Below are the code and all the weights of a small trained network. Each question names an input and a class and asks about switching units off, where a switched-off unit gives its printed mean instead of its output.

import numpy as np


def w(rows, s, z=0):
    codes = np.array(rows[::2]) - 128.0
    scale = np.full(codes.shape[1], s)
    scale[-1] = z or s
    return codes * scale


def norm(h):
    return h / np.sqrt((h * h).mean(-1, keepdims=True) + 1e-5)


def f(y):
    return y / 2 * (1 + np.tanh(0.7978845608 * (y + 0.044715 * y**3)))


def log_softmax(a):
    a = a - a.max(-1, keepdims=True)
    return a - np.log(np.exp(a).sum(-1, keepdims=True))


def net(x, mask):
    res = np.array(x, float).reshape(1, 4) / 4 @ E
    u = 0
    for l in range(4):
        y = f(norm(res) @ A[l][:, :-1].T + A[l][:, -1])
        res = res + np.where(mask[u : u + 8], y, B[l][:, -1]) @ B[l][:, :-1]
        u += 8
    return log_softmax(norm(res)[-1] @ U[:, :-1].T + U[:, -1])


A, B = {}, {}
E = w([
[171,67,143,15],'x0',
[253,173,152,215],'x1',
[137,136,146,129],'x2',
[105,41,135,174],'x3',
],0.0057)
A[0] = w([
[255,48,110,90,78],'L0N1',
[70,250,100,3,246],'L0N2',
[17,117,220,174,100],'L0N3',
[86,74,66,209,87],'L0N4',
[188,7,172,79,214],'L0N5',
[16,98,243,142,56],'L0N6',
[243,121,121,9,65],'L0N7',
[96,78,155,37,67],'L0N8',
],0.0064,0.0013)
B[0] = w([
[128,130,91,81,189],'L0N1',
[197,223,10,154,253],'L0N2',
[103,83,59,148,163],'L0N3',
[255,113,149,216,155],'L0N4',
[100,152,152,18,219],'L0N5',
[47,102,83,214,162],'L0N6',
[202,49,88,141,211],'L0N7',
[141,47,231,138,191],'L0N8',
],0.0056,0.0042)
A[1] = w([
[135,223,79,196,111],'L1N1',
[216,181,181,179,72],'L1N2',
[189,170,85,112,3],'L1N3',
[84,90,166,178,120],'L1N4',
[216,131,223,71,131],'L1N5',
[162,133,121,1,166],'L1N6',
[160,38,182,80,69],'L1N7',
[134,222,136,110,104],'L1N8',
],0.008,0.0026)
B[1] = w([
[65,126,201,55,242],'L1N1',
[194,91,137,93,206],'L1N2',
[114,95,166,175,162],'L1N3',
[150,57,83,177,140],'L1N4',
[106,59,2,120,209],'L1N5',
[195,94,51,130,253],'L1N6',
[94,194,138,75,191],'L1N7',
[103,114,181,126,165],'L1N8',
],0.0074,0.0045)
A[2] = w([
[182,160,73,34,119],'L2N1',
[57,147,144,64,129],'L2N2',
[118,49,202,1,57],'L2N3',
[54,164,118,149,65],'L2N4',
[68,183,111,97,44],'L2N5',
[37,237,113,106,1],'L2N6',
[168,230,186,101,95],'L2N7',
[84,65,128,81,143],'L2N8',
],0.0099,0.003)
B[2] = w([
[154,18,39,83,253],'L2N1',
[216,224,133,236,166],'L2N2',
[104,188,222,96,196],'L2N3',
[236,103,44,174,142],'L2N4',
[209,192,30,241,141],'L2N5',
[212,205,96,170,166],'L2N6',
[1,164,200,114,178],'L2N7',
[101,189,226,155,181],'L2N8',
],0.0065,0.0063)
A[3] = w([
[62,68,132,177,52],'L3N1',
[223,24,254,165,194],'L3N2',
[185,214,114,177,125],'L3N3',
[62,102,124,35,128],'L3N4',
[142,108,193,18,93],'L3N5',
[135,136,102,115,4],'L3N6',
[131,58,113,20,167],'L3N7',
[120,52,85,93,79],'L3N8',
],0.0085,0.0031)
B[3] = w([
[119,73,69,162,131],'L3N1',
[186,248,122,154,199],'L3N2',
[160,176,217,66,160],'L3N3',
[125,253,153,113,186],'L3N4',
[84,135,237,248,201],'L3N5',
[147,151,157,170,112],'L3N6',
[64,144,213,79,255],'L3N7',
[96,134,183,59,184],'L3N8',
],0.0057,0.0061)
U = w([
[208,255,72,215,151],'0',
[69,203,235,115,178],'1',
[103,95,107,40,165],'2',
[178,77,82,85,3],'3',
[72,73,80,192,114],'4',
],0.0095,0.0036)

Each question gives the input, the list of numbers given to net, and the class t.
The units are the neurons (one row each of A and B). Each row of codes is followed by its name. A weight is (code - 128) times the scale printed after its matrix; where a second scale follows, it is the last column's (A, B and U).
mask holds one flag per neuron, layer by layer. A switched-off neuron (its flag False) gives its mean, the last column of its row in B, instead of its output. The means were averaged over made-up inputs and are rounded, as every weight is.
A unit's drop is (log p(t) with every unit on - log p(t) with that unit switched off) / (log p(t) with every unit on - log p(t) with every unit switched off).
most important unit: the unit with the biggest drop
top k neurons: the k neurons with the biggest drops, biggest first
top k neurons in layer l: the k neurons of layer l with the biggest drops, biggest first
drop when u is switched off: that unit's drop, to one decimal
input [1,-8,-6,8], class 1: top 3 neurons in layer 2	L2N8, L2N3, L2N1
input [-4,0,-2,4], class 4: most important unit	L0N3
input [0,-7,-1,-1], class 0: top 2 neurons	L0N7, L0N6
input [-6,-3,-5,1], class 4: top 2 neurons	L0N2, L0N4
input [-1,-7,-5,7], class 4: top 2 neurons	L0N6, L1N1
input [7,-5,-6,1], class 1: top 2 neurons	L2N3, L0N8
input [-5,-1,-8,1], class 4: top 3 neurons in layer 0	L0N2, L0N4, L0N3
input [-5,8,4,-1], class 1: top 3 neurons in layer 0	L0N7, L0N8, L0N4
input [-3,4,2,-7], class 1: top 2 neurons	L2N7, L1N2
input [0,8,-5,-8], class 1: top 2 neurons	L1N1, L2N7
input [8,-4,4,4], class 1: top 2 neurons in layer 0	L0N8, L0N2
input [0,-8,-4,6], class 4: top 3 neurons in layer 1	L1N1, L1N2, L1N4
input [-2,-6,-4,-5], class 0: drop when L1N7 is switched off	0.0
input [-4,-5,0,0], class 0: top 2 neurons in layer 0	L0N7, L0N2
input [2,7,-3,-4], class 3: most important unit	L1N5
input [3,8,2,5], class 2: drop when L1N5 is switched off	0.2
input [4,8,-3,3], class 2: drop when L2N7 is switched off	-0.1
input [0,-6,8,4], class 4: top 2 neurons in layer 0	L0N6, L0N3
